Here is a tiny trained network, its code and every weight. The questions are about switching its units off for an input and a class, where a switched-off unit gives its printed mean instead of its output.

import numpy as np


def w(rows, s, z=0):
    codes = np.array(rows[::2]) - 128.0
    scale = np.full(codes.shape[1], s)
    scale[-1] = z or s
    return codes * scale


def norm(h):
    return h / np.sqrt((h * h).mean(-1, keepdims=True) + 1e-5)


def f(y):
    return np.maximum(y, 0)


def log_softmax(a):
    a = a - a.max(-1, keepdims=True)
    return a - np.log(np.exp(a).sum(-1, keepdims=True))


def net(x, mask):
    res = np.array(x, float).reshape(1, 3) / 4 @ E
    u = 0
    for l in range(4):
        y = f(norm(res) @ A[l][:, :-1].T + A[l][:, -1])
        res = res + np.where(mask[u : u + 7], y, B[l][:, -1]) @ B[l][:, :-1]
        u += 7
    return log_softmax(norm(res)[-1] @ U[:, :-1].T + U[:, -1])


A, B = {}, {}
E = w([
[203,187,48,220,161,11],'x0',
[100,18,254,133,122,101],'x1',
[246,3,131,95,98,131],'x2',
],0.0076)
A[0] = w([
[130,62,90,147,143,63,92],'0.n0',
[254,169,129,148,79,116,54],'0.n1',
[101,150,115,84,135,192,101],'0.n2',
[148,14,196,93,192,123,77],'0.n3',
[207,159,52,173,83,153,69],'0.n4',
[116,118,109,161,76,113,3],'0.n5',
[53,195,173,137,92,112,88],'0.n6',
],0.0093,0.0061)
B[0] = w([
[118,172,63,73,67,188,185],'0.n0',
[193,95,2,197,96,51,200],'0.n1',
[119,178,121,120,250,186,204],'0.n2',
[97,38,168,218,47,152,252],'0.n3',
[155,65,65,90,173,71,227],'0.n4',
[168,122,105,160,33,119,128],'0.n5',
[197,198,231,109,111,97,238],'0.n6',
],0.0073,0.0048)
A[1] = w([
[162,24,164,173,71,138,95],'1.n0',
[167,98,62,83,169,193,81],'1.n1',
[180,159,121,185,199,89,111],'1.n2',
[254,98,56,87,138,82,1],'1.n3',
[141,150,181,50,158,219,34],'1.n4',
[33,118,207,41,214,191,65],'1.n5',
[132,188,30,98,178,163,97],'1.n6',
],0.0083,0.0037)
B[1] = w([
[98,110,216,163,135,140,254],'1.n0',
[121,207,167,160,67,128,179],'1.n1',
[68,146,138,109,40,156,227],'1.n2',
[194,201,34,149,148,91,233],'1.n3',
[83,200,87,59,171,217,201],'1.n4',
[254,175,100,41,201,152,250],'1.n5',
[97,90,183,128,208,123,251],'1.n6',
],0.0095,0.0052)
A[2] = w([
[113,80,181,199,138,140,171],'2.n0',
[129,130,86,28,123,165,90],'2.n1',
[131,62,160,99,92,131,16],'2.n2',
[102,80,182,122,161,126,166],'2.n3',
[110,74,8,125,95,83,2],'2.n4',
[134,41,190,118,114,138,19],'2.n5',
[188,119,60,137,121,118,66],'2.n6',
],0.013,0.0044)
B[2] = w([
[155,123,122,40,119,190,254],'2.n0',
[105,219,99,138,158,135,219],'2.n1',
[128,83,191,68,90,189,189],'2.n2',
[163,79,105,89,63,90,221],'2.n3',
[214,147,95,116,131,75,221],'2.n4',
[176,30,202,81,38,237,235],'2.n5',
[254,123,101,202,127,55,230],'2.n6',
],0.012,0.0053)
A[3] = w([
[35,146,154,123,130,65,198],'3.n0',
[109,136,12,170,195,99,254],'3.n1',
[114,159,141,78,113,133,184],'3.n2',
[106,133,37,84,144,161,15],'3.n3',
[47,156,118,151,26,114,17],'3.n4',
[188,71,91,192,159,21,167],'3.n5',
[82,151,166,246,79,129,175],'3.n6',
],0.011,0.0026)
B[3] = w([
[96,83,129,195,86,97,178],'3.n0',
[193,1,167,119,94,122,254],'3.n1',
[106,94,54,133,146,73,199],'3.n2',
[92,90,146,146,228,77,158],'3.n3',
[65,161,82,167,122,208,151],'3.n4',
[155,245,28,101,104,149,240],'3.n5',
[69,151,102,101,56,240,161],'3.n6',
],0.0097,0.0077)
U = w([
[187,22,191,39,57,216,162],'0',
[3,159,70,207,74,129,143],'1',
[123,147,209,92,88,33,91],'2',
[236,132,9,159,115,74,188],'3',
[93,195,118,44,242,191,200],'4',
[151,112,165,180,147,152,9],'5',
[69,52,67,193,217,45,96],'6',
],0.017,0.011)

Each question gives the input, the list of numbers given to net, and the class t.
The units are the neurons (one row each of A and B). Each row of codes is followed by its name. A weight is (code - 128) times the scale printed after its matrix; where a second scale follows, it is the last column's (A, B and U).
mask holds one flag per neuron, layer by layer. A switched-off neuron (its flag False) gives its mean, the last column of its row in B, instead of its output. The means were averaged over made-up inputs and are rounded, as every weight is.
A unit's drop is (log p(t) with every unit on - log p(t) with that unit switched off) / (log p(t) with every unit on - log p(t) with every unit switched off).
most important unit: the unit with the biggest drop
top k neurons: the k neurons with the biggest drops, biggest first
k most important neurons of layer l: the k neurons of layer l with the biggest drops, biggest first
drop of u: that unit's drop, to one decimal
input [-1,-7,-1], class 6: most important unit : 1.n6
input [2,-5,-4], class 6: top 2 neurons : 2.n6, 0.n3
input [3,-5,-7], class 1: top 2 neurons : 1.n5, 1.n2
input [2,1,-1], class 1: 2 most important neurons of layer 0 : 0.n4, 0.n1
input [2,5,-4], class 2: top 2 neurons : 0.n3, 2.n5
input [-1,-7,-4], class 6: 2 most important neurons of layer 2 : 2.n5, 2.n0
input [2,6,-7], class 2: top 3 neurons : 0.n1, 0.n6, 1.n3
input [5,8,-4], class 0: top 2 neurons : 1.n3, 2.n0
input [-1,-3,-1], class 4: 2 most important neurons of layer 0 : 0.n1, 0.n2
input [0,1,-3], class 4: 2 most important neurons of layer 0 : 0.n1, 0.n3
input [7,7,4], class 0: top 3 neurons : 0.n3, 1.n0, 0.n4
input [5,-3,-5], class 1: 2 most important neurons of layer 1 : 1.n5, 1.n2
input [1,4,-7], class 2: 2 most important neurons of layer 3 : 3.n5, 3.n4
input [2,3,-2], class 1: most important unit : 0.n3
input [1,-5,-8], class 1: drop of 3.n0 : 0.1
